Here is a tiny trained network, its code and every weight. The questions are about switching its units off for an input and a target symbol, where a switched-off unit gives its printed mean instead of its output.

import numpy as np


def w(rows, s, z=0):
    codes = np.array(rows[::2]) - 128.0
    scale = np.full(codes.shape[1], s)
    scale[-1] = z or s
    return codes * scale


def f(y):
    return y / 2 * (1 + np.tanh(0.7978845608 * (y + 0.044715 * y**3)))


def softmax(a):
    e = np.exp(a - a.max(-1, keepdims=True))
    return e / e.sum(-1, keepdims=True)


def log_softmax(a):
    a = a - a.max(-1, keepdims=True)
    return a - np.log(np.exp(a).sum(-1, keepdims=True))


def net(x, mask):
    ids = ['ΓΔΘΛΞΣΦΨΩαβζηπτ'.index(c) for c in x.split()]
    T = len(ids)
    res = E[ids] + P[:T]
    r = res
    for j in range(2):
        rows = slice(2 * j, 2 * j + 2)
        q, k, v = (r @ M[0][rows].T for M in (Q, K, V))
        z = softmax(np.where(np.tri(T) > 0, q @ k.T / 2**0.5, -1e9)) @ v
        o = O[0][rows]
        res = res + np.where(mask[j], z, o[:, -1]) @ o[:, :-1]
    y = f(res @ A[0][:, :-1].T + A[0][:, -1])
    res = res + np.where(mask[2:10], y, B[0][:, -1]) @ B[0][:, :-1]
    return log_softmax(res[-1] @ U[:, :-1].T + U[:, -1])


Q, K, V, O, A, B = {}, {}, {}, {}, {}, {}
E = w([
[214,106,96,80],'Γ',
[99,88,167,150],'Δ',
[75,109,95,154],'Θ',
[84,89,91,194],'Λ',
[109,158,25,141],'Ξ',
[115,118,119,57],'Σ',
[193,133,152,78],'Φ',
[97,135,110,152],'Ψ',
[110,143,142,150],'Ω',
[120,152,121,51],'α',
[99,123,123,160],'β',
[149,145,125,121],'ζ',
[91,3,117,124],'η',
[244,137,134,45],'π',
[123,155,97,97],'τ',
],0.019)
P = w([
[250,108,8,90],'0',
[116,138,186,149],'1',
[92,181,169,130],'2',
[185,72,68,128],'3',
[121,118,193,143],'4',
[85,188,168,119],'5',
[178,72,89,127],'6',
[115,106,192,135],'7',
[75,197,160,97],'8',
[160,81,103,113],'9',
[104,111,189,119],'10',
[59,218,149,58],'11',
],0.012)
Q[0] = w([
[135,14,98,164],'H1',
[97,252,154,121],'H1',
[119,44,198,125],'H2',
[186,165,89,189],'H2',
],0.034)
K[0] = w([
[137,121,91,133],'H1',
[96,255,188,86],'H1',
[96,75,136,58],'H2',
[167,124,112,192],'H2',
],0.037)
V[0] = w([
[128,122,161,93],'H1',
[144,118,170,140],'H1',
[143,65,101,255],'H2',
[36,57,97,36],'H2',
],0.0077)
O[0] = w([
[132,111,135,132,133],'H1',
[115,129,128,110,111],'H1',
[73,152,81,2,117],'H2',
[146,44,138,175,253],'H2',
],0.0093,0.005)
A[0] = w([
[171,72,120,89,20],'N1',
[45,242,158,143,153],'N2',
[123,165,26,158,41],'N3',
[130,54,85,149,71],'N4',
[16,201,223,150,3],'N5',
[170,133,147,124,143],'N6',
[4,136,134,160,41],'N7',
[116,165,193,128,93],'N8',
],0.013,0.0069)
B[0] = w([
[80,138,139,186,199],'N1',
[228,111,169,231,214],'N2',
[109,113,152,136,167],'N3',
[150,162,121,81,255],'N4',
[73,183,41,29,190],'N5',
[78,134,109,83,176],'N6',
[41,161,119,158,185],'N7',
[154,232,254,116,156],'N8',
],0.02,0.0049)
U = w([
[204,131,2,79,241],'Γ',
[47,193,146,93,13],'Δ',
[88,129,139,171,102],'Θ',
[92,127,94,178,29],'Λ',
[146,84,132,201,30],'Ξ',
[154,39,182,139,179],'Σ',
[154,145,221,76,2],'Φ',
[145,160,91,166,56],'Ψ',
[170,206,108,116,26],'Ω',
[130,104,196,146,120],'α',
[132,163,108,155,63],'β',
[197,136,144,129,53],'ζ',
[86,17,125,138,223],'η',
[171,177,113,44,30],'π',
[192,133,120,145,66],'τ',
],0.0088,0.0074)

Each question gives the input, a string of symbols that net reads in full, and the target symbol t.
The units are the heads (2 rows each of Q, K, V and O) and the neurons (one row each of A and B). Each row of codes is followed by its name. A weight is (code - 128) times the scale printed after its matrix; where a second scale follows, it is the last column's (O, A, B and U).
mask holds one flag per unit, heads first, then neurons. A switched-off unit (its flag False) gives its mean, the last column of its rows in O or B, instead of its output. The means were averaged over made-up inputs and are rounded, as every weight is.
A unit's drop is (log p(t) with every unit on - log p(t) with that unit switched off) / (log p(t) with every unit on - log p(t) with every unit switched off).
The circuit of an input: a set's keep is (log p(t) with only the set's units on - log p(t) with every unit switched off) / (log p(t) with every unit on - log p(t) with every unit switched off). Starting from all 10 units, units are removed one at a time, each time the one whose removal leaves the highest keep (on an exact tie, the one counted first), for as long as the keep stays at least 0.8.
units of the circuit, in order: the units of the circuit, biggest drop first
k most important neurons: the k neurons with the biggest drops, biggest first
drop of u: that unit's drop, to one decimal
input Σ Ξ Λ Δ α η Δ η Σ, target Σ: units of the circuit, in order => [H2; N5]
input η Ξ Δ Φ Γ Φ Ω Σ α ζ η Ω, target Ω: units of the circuit, in order => [N5; N2; N8]
input Δ Φ Λ Θ Φ Φ Ξ Ξ ζ η β, target η: units of the circuit, in order => [H2; N8]
input Ω Δ Ω β Δ Δ, target Δ: 3 most important neurons => [N5; N7; N8]
input Γ Σ Ξ Ξ π Σ, target Σ: 4 most important neurons => [N5; N7; N4; N1]
input ζ Ξ Γ Δ Γ Ξ η Γ, target η: units of the circuit, in order => [N1; H2]
input Ψ ζ η Δ π Σ Ω, target Γ: units of the circuit, in order => [N8; H2]
input τ Ω Φ Ψ Δ, target Δ: units of the circuit, in order => [N5; H2]
input Δ Ψ Φ Ξ Ξ Φ Λ, target Γ: units of the circuit, in order => [N4]
input β Δ Φ, target Φ: units of the circuit, in order => [N8; H2]
input β Σ Δ Δ Φ η α π η Λ, target Γ: drop of N7 => 0.0
input α η η π Ω Σ β, target Γ: drop of N4 => 0.3
input η α Δ Ψ β Φ, target Φ: drop of N4 => -0.1
input Δ Δ Δ Ω Ω Ω β, target Γ: most important neuron => [N1]
input η Φ Φ Λ π, target η: drop of N4 => 0.2
